Here is a tiny trained network, its code and every weight. The questions are about switching its units off for an input and a target symbol, where a switched-off unit gives its printed mean instead of its output.

import numpy as np


def w(rows, s, z=0):
    codes = np.array(rows[::2]) - 128.0
    scale = np.full(codes.shape[1], s)
    scale[-1] = z or s
    return codes * scale


def f(y):
    return np.maximum(y, 0)


def softmax(a):
    e = np.exp(a - a.max(-1, keepdims=True))
    return e / e.sum(-1, keepdims=True)


def log_softmax(a):
    a = a - a.max(-1, keepdims=True)
    return a - np.log(np.exp(a).sum(-1, keepdims=True))


def net(x, mask):
    ids = ['αβεηλμξστφψ'.index(c) for c in x.split()]
    T = len(ids)
    res = E[ids] + P[:T]
    r = res
    for j in range(3):
        rows = slice(4 * j, 4 * j + 4)
        q, k, v = (r @ M[0][rows].T for M in (Q, K, V))
        z = softmax(np.where(np.tri(T) > 0, q @ k.T / 4**0.5, -1e9)) @ v
        o = O[0][rows]
        res = res + np.where(mask[j], z, o[:, -1]) @ o[:, :-1]
    y = f(res @ A[0][:, :-1].T + A[0][:, -1])
    res = res + np.where(mask[3:27], y, B[0][:, -1]) @ B[0][:, :-1]
    return log_softmax(res[-1] @ U[:, :-1].T + U[:, -1])


Q, K, V, O, A, B = {}, {}, {}, {}, {}, {}
E = w([
[141,42,174,61],'α',
[8,145,102,37],'β',
[130,184,96,136],'ε',
[4,79,150,106],'η',
[36,87,155,101],'λ',
[87,104,101,73],'μ',
[150,96,96,99],'ξ',
[248,116,184,161],'σ',
[187,126,160,96],'τ',
[142,176,34,14],'φ',
[79,139,146,214],'ψ',
],0.017)
P = w([
[124,2,20,28],'0',
[179,42,73,27],'1',
[106,29,150,37],'2',
[176,153,104,79],'3',
[65,26,226,8],'4',
[207,204,115,70],'5',
[160,137,189,28],'6',
[108,176,124,57],'7',
[133,158,209,46],'8',
[209,213,198,55],'9',
[137,193,169,72],'10',
[210,218,163,27],'11',
],0.0062)
Q[0] = w([
[72,188,134,213],'H1',
[119,225,80,119],'H1',
[239,119,79,179],'H1',
[161,140,76,189],'H1',
[117,206,20,103],'H2',
[172,206,125,47],'H2',
[157,101,108,32],'H2',
[81,200,48,135],'H2',
[176,104,154,88],'H3',
[95,60,149,85],'H3',
[121,142,84,153],'H3',
[124,143,155,255],'H3',
],0.0092)
K[0] = w([
[136,17,98,181],'H1',
[117,150,147,191],'H1',
[163,95,80,135],'H1',
[152,105,135,123],'H1',
[169,100,1,173],'H2',
[145,139,233,65],'H2',
[130,202,102,142],'H2',
[34,125,99,95],'H2',
[125,118,167,94],'H3',
[187,76,143,161],'H3',
[129,123,99,192],'H3',
[74,115,71,112],'H3',
],0.013)
V[0] = w([
[118,205,128,17],'H1',
[144,173,79,173],'H1',
[128,70,146,147],'H1',
[47,128,198,181],'H1',
[214,16,249,71],'H2',
[179,232,179,168],'H2',
[141,143,81,107],'H2',
[2,151,138,161],'H2',
[163,143,198,160],'H3',
[154,81,151,75],'H3',
[141,188,116,164],'H3',
[204,106,188,131],'H3',
],0.0088)
O[0] = w([
[2,231,156,84,255],'H1',
[141,43,186,36,76],'H1',
[127,114,30,129,109],'H1',
[249,157,221,118,69],'H1',
[96,140,31,182,167],'H2',
[130,193,68,168,43],'H2',
[53,106,118,79,173],'H2',
[236,156,158,134,74],'H2',
[219,184,35,142,98],'H3',
[32,164,153,165,204],'H3',
[206,130,78,117,73],'H3',
[120,187,26,170,154],'H3',
],0.0062,0.0099)
A[0] = w([
[155,112,154,209,218],'N1',
[77,116,107,246,3],'N2',
[124,87,108,145,19],'N3',
[203,205,132,106,157],'N4',
[56,118,204,178,118],'N5',
[85,148,22,171,120],'N6',
[69,167,156,222,122],'N7',
[36,166,2,166,157],'N8',
[100,145,154,119,95],'N9',
[98,130,68,224,78],'N10',
[101,185,116,102,102],'N11',
[103,48,51,181,206],'N12',
[176,103,131,178,204],'N13',
[117,135,162,232,174],'N14',
[131,99,250,185,149],'N15',
[253,229,140,253,191],'N16',
[43,108,68,171,77],'N17',
[182,85,173,124,206],'N18',
[178,51,93,148,244],'N19',
[210,48,207,79,172],'N20',
[94,92,124,110,126],'N21',
[169,155,163,87,176],'N22',
[69,151,177,162,92],'N23',
[125,93,100,69,218],'N24',
],0.0088,0.0032)
B[0] = w([
[112,149,52,60,131],'N1',
[50,115,81,99,149],'N2',
[122,203,103,231,130],'N3',
[75,52,123,168,133],'N4',
[146,204,131,123,197],'N5',
[186,156,143,139,186],'N6',
[203,148,58,115,172],'N7',
[186,101,187,136,254],'N8',
[176,79,60,129,168],'N9',
[177,117,97,51,150],'N10',
[176,102,128,125,188],'N11',
[116,150,183,148,151],'N12',
[135,218,144,97,129],'N13',
[253,120,83,110,139],'N14',
[128,106,14,69,149],'N15',
[132,122,110,73,129],'N16',
[118,150,136,160,209],'N17',
[104,165,93,124,130],'N18',
[49,144,150,112,130],'N19',
[90,153,39,101,134],'N20',
[149,143,132,167,173],'N21',
[111,103,61,140,133],'N22',
[142,106,90,77,188],'N23',
[86,187,140,219,170],'N24',
],0.0059,0.022)
U = w([
[59,254,56,156,178],'α',
[169,208,165,41,194],'β',
[167,135,164,75,253],'ε',
[131,129,57,98,122],'η',
[149,81,136,77,96],'λ',
[101,145,168,158,76],'μ',
[115,191,194,177,69],'ξ',
[168,222,115,167,176],'σ',
[160,169,109,176,147],'τ',
[111,156,158,98,124],'φ',
[175,87,111,57,58],'ψ',
],0.011,0.0052)

Each question gives the input, a string of symbols that net reads in full, and the target symbol t.
The units are the heads (4 rows each of Q, K, V and O) and the neurons (one row each of A and B). Each row of codes is followed by its name. A weight is (code - 128) times the scale printed after its matrix; where a second scale follows, it is the last column's (O, A, B and U).
mask holds one flag per unit, heads first, then neurons. A switched-off unit (its flag False) gives its mean, the last column of its rows in O or B, instead of its output. The means were averaged over made-up inputs and are rounded, as every weight is.
A unit's drop is (log p(t) with every unit on - log p(t) with that unit switched off) / (log p(t) with every unit on - log p(t) with every unit switched off).
The circuit of an input: a set's keep is (log p(t) with only the set's units on - log p(t) with every unit switched off) / (log p(t) with every unit on - log p(t) with every unit switched off). Starting from the 12 units with the biggest drops (on a tie, the unit counted first), units are removed one at a time, each time the one whose removal leaves the highest keep (on an exact tie, the one counted first), for as long as the keep stays at least 0.8.
circuit, biggest first: the units of the circuit, biggest drop first
unit that matters most: the unit with the biggest drop
top k neurons: the k neurons with the biggest drops, biggest first
which heads matter: for each layer, one digit per head in row order, 1 if its drop is at least 0.15 and else 0, layers parted by /
drop when u is switched off: that unit's drop, to one decimal
input η τ μ η μ β β, target β: circuit, biggest first => [H2]
input τ λ ψ ξ ξ σ λ, target σ: circuit, biggest first => [H3, H1]
input σ μ α ψ σ, target σ: top 4 neurons => [N8, N6, N14, N12]
input φ α σ λ η λ τ, target σ: circuit, biggest first => [H2, N8, N6, H3]
input ψ φ σ μ μ ξ τ, target σ: circuit, biggest first => [N8, H2, H3]
input φ τ μ η ε φ λ μ φ ξ μ ε, target β: which heads matter => 000
input φ η ξ λ β η φ σ φ η, target β: circuit, biggest first => [H1, H2]
input σ μ η φ φ σ τ, target α: which heads matter => 100
input φ φ ψ φ μ φ ξ μ τ σ ε α, target α: which heads matter => 100
input σ φ ξ, target α: top 3 neurons => [N2, N17, N24]
input β φ λ σ η η ξ, target σ: circuit, biggest first => [N8, H3, N6, H2]
input λ φ β β η ψ, target η: which heads matter => 000
input ψ μ μ τ β σ τ μ μ, target σ: which heads matter => 011
input μ β α φ α β β μ, target β: circuit, biggest first => [H2]
input β φ ξ, target α: which heads matter => 100
input η λ λ λ σ μ, target σ: which heads matter => 001
input λ σ φ λ σ, target σ: top 4 neurons => [N8, N6, N14, N7]
input σ φ μ ψ λ φ β, target β: drop when H2 is switched off => 0.2
input η ε β τ ε μ η η φ φ φ τ, target α: drop when N16 is switched off => 0.0
input μ φ μ σ η, target σ: unit that matters most => H3
input η ψ φ ψ, target η: drop when N15 is switched off => 0.4
